Below is a small trained network, with its code and all its weights. Each question gives an input and a class and asks what happens when units are switched off, that is, made to give their printed mean instead of their output.

import numpy as np


def w(rows, s, z=0):
    codes = np.array(rows[::2]) - 128.0
    scale = np.full(codes.shape[1], s)
    scale[-1] = z or s
    return codes * scale


def norm(h):
    return h / np.sqrt((h * h).mean(-1, keepdims=True) + 1e-5)


def f(y):
    return y / 2 * (1 + np.tanh(0.7978845608 * (y + 0.044715 * y**3)))


def log_softmax(a):
    a = a - a.max(-1, keepdims=True)
    return a - np.log(np.exp(a).sum(-1, keepdims=True))


def net(x, mask):
    res = np.array(x, float).reshape(1, 6) / 4 @ E
    u = 0
    for l in range(2):
        y = f(norm(res) @ A[l][:, :-1].T + A[l][:, -1])
        res = res + np.where(mask[u : u + 3], y, B[l][:, -1]) @ B[l][:, :-1]
        u += 3
    return log_softmax(norm(res)[-1] @ U[:, :-1].T + U[:, -1])


A, B = {}, {}
E = w([
[100,136,2,187,3,144,54],'x0',
[67,128,119,44,99,128,98],'x1',
[160,236,117,140,118,184,154],'x2',
[112,152,155,154,184,141,86],'x3',
[179,106,204,77,59,74,94],'x4',
[194,111,113,149,173,89,174],'x5',
],0.0081)
A[0] = w([
[149,111,105,118,193,124,120,2],'L0N1',
[203,28,148,254,161,27,67,78],'L0N2',
[159,100,113,144,191,134,217,79],'L0N3',
],0.0087,0.006)
B[0] = w([
[201,161,75,135,17,2,133,110],'L0N1',
[177,36,210,236,188,123,34,254],'L0N2',
[105,141,99,148,73,128,205,184],'L0N3',
],0.0083,0.0051)
A[1] = w([
[147,131,82,178,163,42,216,21],'L1N1',
[214,138,143,95,5,117,95,25],'L1N2',
[229,155,206,82,168,71,221,3],'L1N3',
],0.013,0.0044)
B[1] = w([
[198,92,96,64,155,197,113,191],'L1N1',
[203,148,180,73,50,127,87,215],'L1N2',
[98,168,95,142,128,1,216,254],'L1N3',
],0.016,0.0055)
U = w([
[52,60,195,45,134,95,125,86],'0',
[98,249,172,121,200,222,113,117],'1',
[130,197,156,178,139,205,195,2],'2',
[173,38,173,235,159,98,71,157],'3',
[172,159,137,117,181,12,250,187],'4',
[223,129,42,130,210,205,176,94],'5',
[194,174,168,86,2,114,74,188],'6',
[64,166,2,169,52,172,78,134],'7',
],0.013,0.0042)

Each question gives the input, the list of numbers given to net, and the class t.
The units are the neurons (one row each of A and B). Each row of codes is followed by its name. A weight is (code - 128) times the scale printed after its matrix; where a second scale follows, it is the last column's (A, B and U).
mask holds one flag per neuron, layer by layer. A switched-off neuron (its flag False) gives its mean, the last column of its row in B, instead of its output. The means were averaged over made-up inputs and are rounded, as every weight is.
A unit's drop is (log p(t) with every unit on - log p(t) with that unit switched off) / (log p(t) with every unit on - log p(t) with every unit switched off).
k most important neurons: the k neurons with the biggest drops, biggest first
k most important neurons of layer l: the k neurons of layer l with the biggest drops, biggest first
drop when u is switched off: that unit's drop, to one decimal
input [0,-4,-5,2,-7,8], class 5: 3 most important neurons : L1N1; L0N3; L0N1
input [-5,-1,-4,1,-8,3], class 5: most important neuron : L1N1
input [1,1,-6,-7,-1,1], class 3: 2 most important neurons : L1N3; L1N2
input [1,0,0,1,-1,6], class 5: 4 most important neurons : L0N3; L1N1; L0N1; L1N2
input [-2,-6,-7,-8,-6,-8], class 5: 2 most important neurons of layer 0 : L0N2; L0N3
input [0,-3,2,-8,-6,-2], class 5: 2 most important neurons : L1N1; L1N3
input [7,1,2,-6,-6,8], class 5: 2 most important neurons of layer 1 : L1N1; L1N3
input [-1,-7,-2,7,-1,8], class 3: drop when L0N2 is switched off : 4.0
input [4,-3,1,-2,0,6], class 3: drop when L0N2 is switched off : 1.7
input [-4,5,6,0,4,-2], class 4: drop when L1N2 is switched off : 0.0
